Below is a small trained network, with its code and all its weights. Each question gives an input and a class and asks what happens when units are switched off, that is, made to give their printed mean instead of their output.

import numpy as np


def w(rows, s, z=0):
    codes = np.array(rows[::2]) - 128.0
    scale = np.full(codes.shape[1], s)
    scale[-1] = z or s
    return codes * scale


def norm(h):
    return h / np.sqrt((h * h).mean(-1, keepdims=True) + 1e-5)


def f(y):
    return np.maximum(y, 0)


def log_softmax(a):
    a = a - a.max(-1, keepdims=True)
    return a - np.log(np.exp(a).sum(-1, keepdims=True))


def net(x, mask):
    res = np.array(x, float).reshape(1, 3) / 4 @ E
    u = 0
    for l in range(2):
        y = f(norm(res) @ A[l][:, :-1].T + A[l][:, -1])
        res = res + np.where(mask[u : u + 6], y, B[l][:, -1]) @ B[l][:, :-1]
        u += 6
    return log_softmax(norm(res)[-1] @ U[:, :-1].T + U[:, -1])


A, B = {}, {}
E = w([
[227,145,61,43,108,160,105],'x0',
[107,187,133,82,166,131,168],'x1',
[161,140,147,121,155,4,55],'x2',
],0.0037)
A[0] = w([
[128,123,112,146,112,200,163,101],'0.n1',
[93,143,97,147,120,127,105,97],'0.n2',
[173,4,124,162,27,108,96,14],'0.n3',
[161,4,148,154,79,141,74,4],'0.n4',
[187,9,186,191,89,109,131,87],'0.n5',
[179,110,6,27,80,143,83,66],'0.n6',
],0.0038,0.004)
B[0] = w([
[107,54,94,109,118,41,112,201],'0.n1',
[128,123,120,109,128,117,160,128],'0.n2',
[88,217,2,201,83,139,77,180],'0.n3',
[109,161,21,205,97,125,76,162],'0.n4',
[80,185,74,170,143,148,108,210],'0.n5',
[154,134,235,189,119,162,145,252],'0.n6',
],0.0049,0.0024)
A[1] = w([
[95,78,80,143,71,188,171,110],'1.n1',
[106,147,52,122,108,186,164,117],'1.n2',
[254,152,66,82,48,134,129,123],'1.n3',
[50,129,188,226,131,98,135,120],'1.n4',
[96,252,142,43,197,119,193,4],'1.n5',
[151,137,117,127,153,37,37,132],'1.n6',
],0.0057,0.0039)
B[1] = w([
[144,123,98,78,96,40,158,206],'1.n1',
[139,88,132,110,120,58,145,195],'1.n2',
[74,162,203,156,215,158,83,223],'1.n3',
[196,173,165,92,178,187,74,255],'1.n4',
[114,115,23,248,50,120,49,193],'1.n5',
[104,68,87,71,67,144,253,240],'1.n6',
],0.0069,0.0048)
U = w([
[155,179,232,114,226,210,84,254],'0',
[130,71,113,46,91,69,246,53],'1',
[103,164,20,254,82,130,68,65],'2',
],0.01,0.00089)

Each question gives the input, the list of numbers given to net, and the class t.
The units are the neurons (one row each of A and B). Each row of codes is followed by its name. A weight is (code - 128) times the scale printed after its matrix; where a second scale follows, it is the last column's (A, B and U).
mask holds one flag per neuron, layer by layer. A switched-off neuron (its flag False) gives its mean, the last column of its row in B, instead of its output. The means were averaged over made-up inputs and are rounded, as every weight is.
A unit's drop is (log p(t) with every unit on - log p(t) with that unit switched off) / (log p(t) with every unit on - log p(t) with every unit switched off).
The circuit of an input: a set's keep is (log p(t) with only the set's units on - log p(t) with every unit switched off) / (log p(t) with every unit on - log p(t) with every unit switched off). Starting from all 12 units, units are removed one at a time, each time the one whose removal leaves the highest keep (on an exact tie, the one counted first), for as long as the keep stays at least 0.8.
circuit, biggest first: the units of the circuit, biggest drop first
k most important neurons: the k neurons with the biggest drops, biggest first
top k neurons in layer l: the k neurons of layer l with the biggest drops, biggest first
drop of u: that unit's drop, to one decimal
input [-7,-8,-8], class 1: most important neuron -> (1.n1)
input [-2,-8,8], class 1: 2 most important neurons -> (1.n6, 1.n5)
input [-4,-4,-2], class 0: top 3 neurons in layer 1 -> (1.n4, 1.n5, 1.n6)
input [8,3,-6], class 0: 3 most important neurons -> (1.n3, 1.n6, 0.n6)
input [3,-6,7], class 1: 2 most important neurons -> (1.n6, 1.n5)
input [-4,0,5], class 1: top 2 neurons in layer 1 -> (1.n6, 1.n3)
input [4,6,-3], class 2: top 2 neurons in layer 1 -> (1.n5, 1.n4)
input [-3,4,-1], class 2: 2 most important neurons -> (1.n5, 0.n6)
input [-7,2,8], class 1: 4 most important neurons -> (1.n6, 1.n3, 0.n6, 0.n5)
input [6,8,-7], class 2: top 2 neurons in layer 1 -> (1.n5, 1.n6)
input [7,8,6], class 2: 3 most important neurons -> (1.n5, 1.n4, 1.n6)
input [1,-4,5], class 1: 2 most important neurons -> (1.n6, 1.n5)
input [-1,-5,-5], class 1: 3 most important neurons -> (1.n1, 1.n5, 1.n2)
input [3,2,8], class 1: circuit, biggest first -> (1.n6)
input [-2,-6,6], class 1: top 3 neurons in layer 1 -> (1.n6, 1.n5, 1.n3)
input [-3,0,3], class 0: top 3 neurons in layer 1 -> (1.n4, 1.n1, 1.n2)
input [-2,6,-5], class 2: 3 most important neurons -> (1.n5, 1.n6, 0.n4)
input [1,-1,-1], class 0: 2 most important neurons -> (0.n6, 1.n6)
input [5,7,2], class 2: 2 most important neurons -> (1.n5, 1.n4)
input [8,-5,-3], class 0: circuit, biggest first -> (1.n3)
input [4,0,-3], class 0: top 2 neurons in layer 1 -> (1.n3, 1.n6)
input [2,6,0], class 2: drop of 0.n6 -> 0.0
input [-4,8,-5], class 2: drop of 1.n5 -> 1.9
input [8,-3,6], class 0: drop of 1.n3 -> 2.3
